Here is a tiny trained network, its code and every weight. The questions are about switching its units off for an input and a class, where a switched-off unit gives its printed mean instead of its output.

import numpy as np


def w(rows, s, z=0):
    codes = np.array(rows[::2]) - 128.0
    scale = np.full(codes.shape[1], s)
    scale[-1] = z or s
    return codes * scale


def norm(h):
    return h / np.sqrt((h * h).mean(-1, keepdims=True) + 1e-5)


def f(y):
    return np.maximum(y, 0)


def log_softmax(a):
    a = a - a.max(-1, keepdims=True)
    return a - np.log(np.exp(a).sum(-1, keepdims=True))


def net(x, mask):
    res = np.array(x, float).reshape(1, 5) / 4 @ E
    u = 0
    for l in range(2):
        y = f(norm(res) @ A[l][:, :-1].T + A[l][:, -1])
        res = res + np.where(mask[u : u + 3], y, B[l][:, -1]) @ B[l][:, :-1]
        u += 3
    return log_softmax(norm(res)[-1] @ U[:, :-1].T + U[:, -1])


A, B = {}, {}
E = w([
[67,113,120,144,69,83],'x0',
[112,173,127,188,15,155],'x1',
[161,219,123,2,42,131],'x2',
[202,129,194,213,103,214],'x3',
[151,82,151,115,140,176],'x4',
],0.0097)
A[0] = w([
[176,177,234,127,68,169,139],'0.n1',
[39,78,90,174,121,52,71],'0.n2',
[143,171,88,8,139,56,254],'0.n3',
],0.017,0.0037)
B[0] = w([
[174,91,64,171,124,127,225],'0.n1',
[31,80,148,143,71,81,211],'0.n2',
[110,251,113,37,147,142,255],'0.n3',
],0.013,0.014)
A[1] = w([
[95,118,179,110,240,145,30],'1.n1',
[98,119,107,110,185,82,134],'1.n2',
[119,128,167,4,197,102,4],'1.n3',
],0.026,0.0031)
B[1] = w([
[165,164,201,109,76,72,181],'1.n1',
[94,119,106,136,123,188,190],'1.n2',
[113,73,81,84,254,161,246],'1.n3',
],0.021,0.014)
U = w([
[227,69,111,213,141,171,149],'0',
[82,131,95,63,209,147,247],'1',
[193,113,252,137,140,91,2],'2',
[133,238,73,120,71,112,2],'3',
[6,98,189,173,86,83,106],'4',
],0.017,0.0036)

Each question gives the input, the list of numbers given to net, and the class t.
The units are the neurons (one row each of A and B). Each row of codes is followed by its name. A weight is (code - 128) times the scale printed after its matrix; where a second scale follows, it is the last column's (A, B and U).
mask holds one flag per neuron, layer by layer. A switched-off neuron (its flag False) gives its mean, the last column of its row in B, instead of its output. The means were averaged over made-up inputs and are rounded, as every weight is.
A unit's drop is (log p(t) with every unit on - log p(t) with that unit switched off) / (log p(t) with every unit on - log p(t) with every unit switched off).
The circuit of an input: a set's keep is (log p(t) with only the set's units on - log p(t) with every unit switched off) / (log p(t) with every unit on - log p(t) with every unit switched off). Starting from all 6 units, units are removed one at a time, each time the one whose removal leaves the highest keep (on an exact tie, the one counted first), for as long as the keep stays at least 0.8.
circuit, biggest first: the units of the circuit, biggest drop first
top k neurons: the k neurons with the biggest drops, biggest first
top k neurons in layer l: the k neurons of layer l with the biggest drops, biggest first
drop when u is switched off: that unit's drop, to one decimal
input [1,-8,-4,5,-3], class 2: circuit, biggest first => [1.n1]
input [-7,1,-8,-8,-2], class 4: circuit, biggest first => [0.n3 1.n3]
input [7,0,0,2,8], class 0: top 2 neurons in layer 0 => [0.n3 0.n2]
input [3,2,5,0,1], class 3: top 3 neurons => [0.n1 1.n3 1.n2]
input [-7,2,-3,0,-3], class 2: top 3 neurons => [0.n1 0.n3 0.n2]
input [-5,-1,-6,4,-5], class 2: top 2 neurons => [0.n1 1.n1]
input [-8,-3,-8,7,2], class 2: top 2 neurons => [1.n1 0.n1]
input [-5,5,5,2,4], class 0: top 2 neurons in layer 0 => [0.n1 0.n3]
input [4,-8,-4,6,-8], class 4: top 2 neurons => [0.n3 1.n3]
input [5,3,5,3,0], class 3: top 2 neurons => [1.n3 1.n2]
input [4,0,-3,-6,-2], class 4: top 2 neurons => [0.n2 1.n3]
input [6,3,8,2,-1], class 3: top 2 neurons => [1.n3 0.n1]
input [-5,8,7,5,5], class 0: top 2 neurons => [0.n3 0.n1]
input [0,7,-7,2,6], class 0: top 2 neurons in layer 0 => [0.n3 0.n2]
input [-8,1,-8,0,3], class 2: top 2 neurons => [1.n1 0.n1]
input [-5,5,8,6,8], class 0: top 2 neurons in layer 0 => [0.n3 0.n1]
input [6,-5,-8,3,-1], class 4: top neuron in layer 1 => [1.n3]
input [-8,6,2,0,-5], class 3: drop when 1.n3 is switched off => 1.2
input [1,4,-6,7,-3], class 0: drop when 0.n2 is switched off => 0.1
input [4,4,-1,1,2], class 4: drop when 0.n3 is switched off => 0.1
input [0,-4,-6,3,2], class 2: top neuron => [1.n1]
